Below are the code and all the weights of a small trained network. Each question names an input and a class and asks about switching units off, where a switched-off unit gives its printed mean instead of its output.

import numpy as np


def w(rows, s, z=0):
    codes = np.array(rows[::2]) - 128.0
    scale = np.full(codes.shape[1], s)
    scale[-1] = z or s
    return codes * scale


def f(y):
    return np.maximum(y, 0)


def log_softmax(a):
    a = a - a.max(-1, keepdims=True)
    return a - np.log(np.exp(a).sum(-1, keepdims=True))


def net(x, mask):
    res = np.array(x, float).reshape(1, 4) / 4 @ E
    y = f(res @ A[0][:, :-1].T + A[0][:, -1])
    res = res + np.where(mask, y, B[0][:, -1]) @ B[0][:, :-1]
    return log_softmax(res[-1] @ U[:, :-1].T + U[:, -1])


A, B = {}, {}
E = w([
[165,74,2,190,159,77,122],'x0',
[239,185,106,72,97,90,37],'x1',
[233,167,182,173,169,123,202],'x2',
[122,145,117,124,133,126,134],'x3',
],0.0095)
A[0] = w([
[163,95,54,176,133,83,122,94],'N0',
[120,207,214,43,101,149,122,66],'N1',
[178,180,140,167,153,124,162,45],'N2',
[208,150,158,112,168,74,201,43],'N3',
[254,194,162,184,187,117,181,78],'N4',
[214,175,188,194,193,62,172,64],'N5',
[183,96,25,204,150,23,100,124],'N6',
[60,104,80,83,82,109,33,37],'N7',
[215,158,144,78,113,58,51,29],'N8',
[69,93,128,197,137,134,186,15],'N9',
[165,137,136,149,135,126,188,40],'N10',
[45,115,74,76,19,87,41,34],'N11',
[130,198,234,74,42,176,116,39],'N12',
[101,223,233,71,20,197,129,110],'N13',
[232,180,115,62,56,72,40,51],'N14',
[227,200,104,69,50,62,25,54],'N15',
[74,118,78,80,111,100,73,59],'N16',
[200,193,117,77,86,76,46,9],'N17',
],0.0061,0.0012)
B[0] = w([
[180,65,75,51,187,61,83,206],'N0',
[172,55,34,68,197,61,49,218],'N1',
[172,152,97,124,81,167,125,178],'N2',
[172,172,106,102,54,193,123,195],'N3',
[170,166,97,113,38,216,92,236],'N4',
[156,191,86,68,44,246,130,221],'N5',
[161,25,56,51,254,47,23,253],'N6',
[182,227,113,114,18,208,106,213],'N7',
[51,106,199,204,143,142,163,214],'N8',
[34,116,181,195,159,105,174,199],'N9',
[129,158,147,128,97,157,109,167],'N10',
[191,219,89,115,40,234,110,227],'N11',
[198,84,88,78,195,51,82,226],'N12',
[168,36,61,60,217,42,75,246],'N13',
[33,130,211,221,121,93,195,243],'N14',
[50,145,216,200,141,82,244,254],'N15',
[162,180,121,137,70,195,88,192],'N16',
[15,119,184,232,113,81,213,220],'N17',
],0.005,0.0073)
U = w([
[179,104,83,80,254,50,49,138],'0',
[166,176,103,116,32,230,101,22],'1',
[31,129,160,192,167,94,214,255],'2',
],0.0099,0.00057)

Each question gives the input, the list of numbers given to net, and the class t.
The units are the neurons (one row each of A and B). Each row of codes is followed by its name. A weight is (code - 128) times the scale printed after its matrix; where a second scale follows, it is the last column's (A, B and U).
mask holds one flag per neuron, in row order. A switched-off neuron (its flag False) gives its mean, the last column of its row in B, instead of its output. The means were averaged over made-up inputs and are rounded, as every weight is.
A unit's drop is (log p(t) with every unit on - log p(t) with that unit switched off) / (log p(t) with every unit on - log p(t) with every unit switched off).
The circuit of an input: a set's keep is (log p(t) with only the set's units on - log p(t) with every unit switched off) / (log p(t) with every unit on - log p(t) with every unit switched off). Starting from the 12 units with the biggest drops (on a tie, the unit counted first), units are removed one at a time, each time the one whose removal leaves the highest keep (on an exact tie, the one counted first), for as long as the keep stays at least 0.8.
units of the circuit, in order: the units of the circuit, biggest drop first
k most important neurons: the k neurons with the biggest drops, biggest first
drop when u is switched off: that unit's drop, to one decimal
input [4,8,-8,-3], class 1: 4 most important neurons	[N11 N7 N16 N9]
input [-6,-5,-7,4], class 1: units of the circuit, in order	[N11]
input [2,-3,-3,7], class 1: units of the circuit, in order	[N15 N13]
input [-7,8,-1,3], class 2: 3 most important neurons	[N15 N14 N17]
input [0,7,8,7], class 1: 2 most important neurons	[N4 N5]
input [-6,8,4,7], class 2: 3 most important neurons	[N15 N14 N17]
input [6,-6,7,4], class 1: 3 most important neurons	[N5 N4 N13]
input [-7,8,7,5], class 2: 2 most important neurons	[N15 N14]
input [0,5,6,-3], class 1: 3 most important neurons	[N4 N5 N3]
input [7,-6,6,1], class 0: 2 most important neurons	[N6 N0]
input [4,8,-7,2], class 2: drop when N14 is switched off	0.3
input [-2,4,-3,-3], class 2: drop when N4 is switched off	0.1
input [-2,-5,-7,-1], class 1: drop when N11 is switched off	0.1
input [5,2,7,-4], class 1: units of the circuit, in order	[N4]
